Below is a small trained network, with its code and all its weights. Each question gives an input and a class and asks what happens when units are switched off, that is, made to give their printed mean instead of their output.

import numpy as np


def w(rows, s, z=0):
    codes = np.array(rows[::2]) - 128.0
    scale = np.full(codes.shape[1], s)
    scale[-1] = z or s
    return codes * scale


def f(y):
    return np.maximum(y, 0)


def log_softmax(a):
    a = a - a.max(-1, keepdims=True)
    return a - np.log(np.exp(a).sum(-1, keepdims=True))


def net(x, mask):
    res = np.array(x, float).reshape(1, 8) / 4 @ E
    y = f(res @ A[0][:, :-1].T + A[0][:, -1])
    res = res + np.where(mask, y, B[0][:, -1]) @ B[0][:, :-1]
    return log_softmax(res[-1] @ U[:, :-1].T + U[:, -1])


A, B = {}, {}
E = w([
[103,48,107,150,169,175,137,53],'x0',
[65,176,121,122,119,181,97,114],'x1',
[235,144,130,176,159,140,116,122],'x2',
[103,141,210,111,226,143,163,180],'x3',
[140,153,109,117,106,200,162,160],'x4',
[180,118,3,124,182,100,91,155],'x5',
[130,120,91,45,164,148,189,85],'x6',
[143,132,137,160,96,117,90,112],'x7',
],0.011)
A[0] = w([
[143,150,181,168,78,78,109,140,223],'N1',
[126,60,157,149,231,179,157,118,141],'N2',
[76,180,201,100,88,231,193,175,156],'N3',
[130,106,118,131,188,88,94,125,130],'N4',
[137,150,80,135,87,97,116,199,58],'N5',
[107,119,113,140,65,164,114,56,223],'N6',
[11,155,158,81,123,107,113,159,170],'N7',
[186,116,87,110,93,129,132,135,109],'N8',
[163,135,179,72,185,84,164,155,82],'N9',
[97,118,109,122,60,107,76,113,4],'N10',
[148,112,113,52,169,131,142,138,165],'N11',
[164,166,161,80,192,100,190,158,245],'N12',
[116,181,234,221,104,92,78,172,238],'N13',
[127,158,100,143,132,186,73,132,11],'N14',
[136,201,102,147,150,187,80,148,167],'N15',
],0.011,0.003)
B[0] = w([
[106,179,155,197,128,158,102,134,196],'N1',
[43,143,181,132,119,185,208,109,206],'N2',
[205,11,3,47,106,65,234,188,253],'N3',
[140,117,107,142,93,164,153,196,163],'N4',
[160,61,157,175,204,76,86,81,175],'N5',
[152,123,73,96,44,153,170,187,201],'N6',
[87,180,134,30,161,10,254,58,224],'N7',
[106,174,129,147,167,74,135,143,166],'N8',
[120,222,61,139,77,131,141,169,188],'N9',
[69,222,148,94,145,115,183,112,171],'N10',
[87,187,138,147,107,143,151,136,178],'N11',
[147,237,92,89,95,72,189,164,210],'N12',
[162,179,119,220,107,212,46,214,240],'N13',
[126,244,123,110,89,114,157,190,156],'N14',
[197,197,87,149,78,107,126,236,180],'N15',
],0.0085,0.016)
U = w([
[169,132,77,101,98,87,140,171,212],'0',
[103,176,134,174,115,205,105,151,172],'1',
[135,106,186,75,163,153,71,110,5],'2',
[138,104,170,76,157,155,68,105,4],'3',
[120,5,119,136,142,229,139,133,174],'4',
[50,138,146,73,161,99,163,58,81],'5',
[165,98,129,166,198,90,51,133,34],'6',
[104,37,159,119,69,158,96,30,77],'7',
],0.012,0.0038)

Each question gives the input, the list of numbers given to net, and the class t.
The units are the neurons (one row each of A and B). Each row of codes is followed by its name. A weight is (code - 128) times the scale printed after its matrix; where a second scale follows, it is the last column's (A, B and U).
mask holds one flag per neuron, in row order. A switched-off neuron (its flag False) gives its mean, the last column of its row in B, instead of its output. The means were averaged over made-up inputs and are rounded, as every weight is.
A unit's drop is (log p(t) with every unit on - log p(t) with that unit switched off) / (log p(t) with every unit on - log p(t) with every unit switched off).
The circuit of an input: a set's keep is (log p(t) with only the set's units on - log p(t) with every unit switched off) / (log p(t) with every unit on - log p(t) with every unit switched off). Starting from the 12 units with the biggest drops (on a tie, the unit counted first), units are removed one at a time, each time the one whose removal leaves the highest keep (on an exact tie, the one counted first), for as long as the keep stays at least 0.8.
circuit, biggest first: the units of the circuit, biggest drop first
unit that matters most: the unit with the biggest drop
k most important neurons: the k neurons with the biggest drops, biggest first
drop of u: that unit's drop, to one decimal
input [-4,-5,-1,5,-6,-6,1,8], class 1: circuit, biggest first : [N13]
input [6,0,4,-7,0,2,5,-8], class 4: circuit, biggest first : [N7, N12, N15]
input [3,-7,5,-7,7,0,-5,2], class 1: 4 most important neurons : [N3, N7, N12, N1]
input [0,0,-1,-2,-6,-1,3,-6], class 5: circuit, biggest first : [N3, N13]
input [-8,0,6,-4,-3,1,-3,-3], class 1: 3 most important neurons : [N3, N13, N1]
input [6,-7,-1,1,7,7,7,-8], class 5: 2 most important neurons : [N13, N2]
input [7,3,-8,-1,-2,8,-7,-3], class 5: circuit, biggest first : [N3, N13]
input [8,-1,-3,-7,0,-4,-3,-2], class 7: 3 most important neurons : [N3, N13, N12]
input [1,-8,2,-3,8,8,-8,-1], class 6: 2 most important neurons : [N5, N3]
input [-7,-6,7,-2,2,1,-2,-3], class 1: circuit, biggest first : [N3, N7]
input [8,2,-5,1,2,-1,0,-3], class 5: 2 most important neurons : [N13, N7]
input [0,0,1,0,-7,-5,-1,-4], class 1: 2 most important neurons : [N3, N13]
input [-7,2,0,-4,-6,-8,1,3], class 1: 2 most important neurons : [N13, N1]
input [-5,-7,7,-7,1,-1,-5,4], class 1: 3 most important neurons : [N13, N1, N3]
input [6,-8,-6,-8,-2,-6,1,-8], class 5: circuit, biggest first : [N3]
input [-3,-7,7,-7,8,8,-1,7], class 6: 2 most important neurons : [N5, N3]
input [8,7,1,-6,0,1,6,-5], class 1: 2 most important neurons : [N3, N7]
input [-7,-3,-1,-2,0,7,-4,3], class 6: drop of N5 : 0.2
input [-4,-7,0,-8,0,4,-5,4], class 6: drop of N5 : 0.2
input [4,-3,-8,-2,0,-2,5,7], class 5: drop of N3 : 0.1
input [3,-3,1,6,-7,-4,5,-4], class 5: unit that matters most : N2
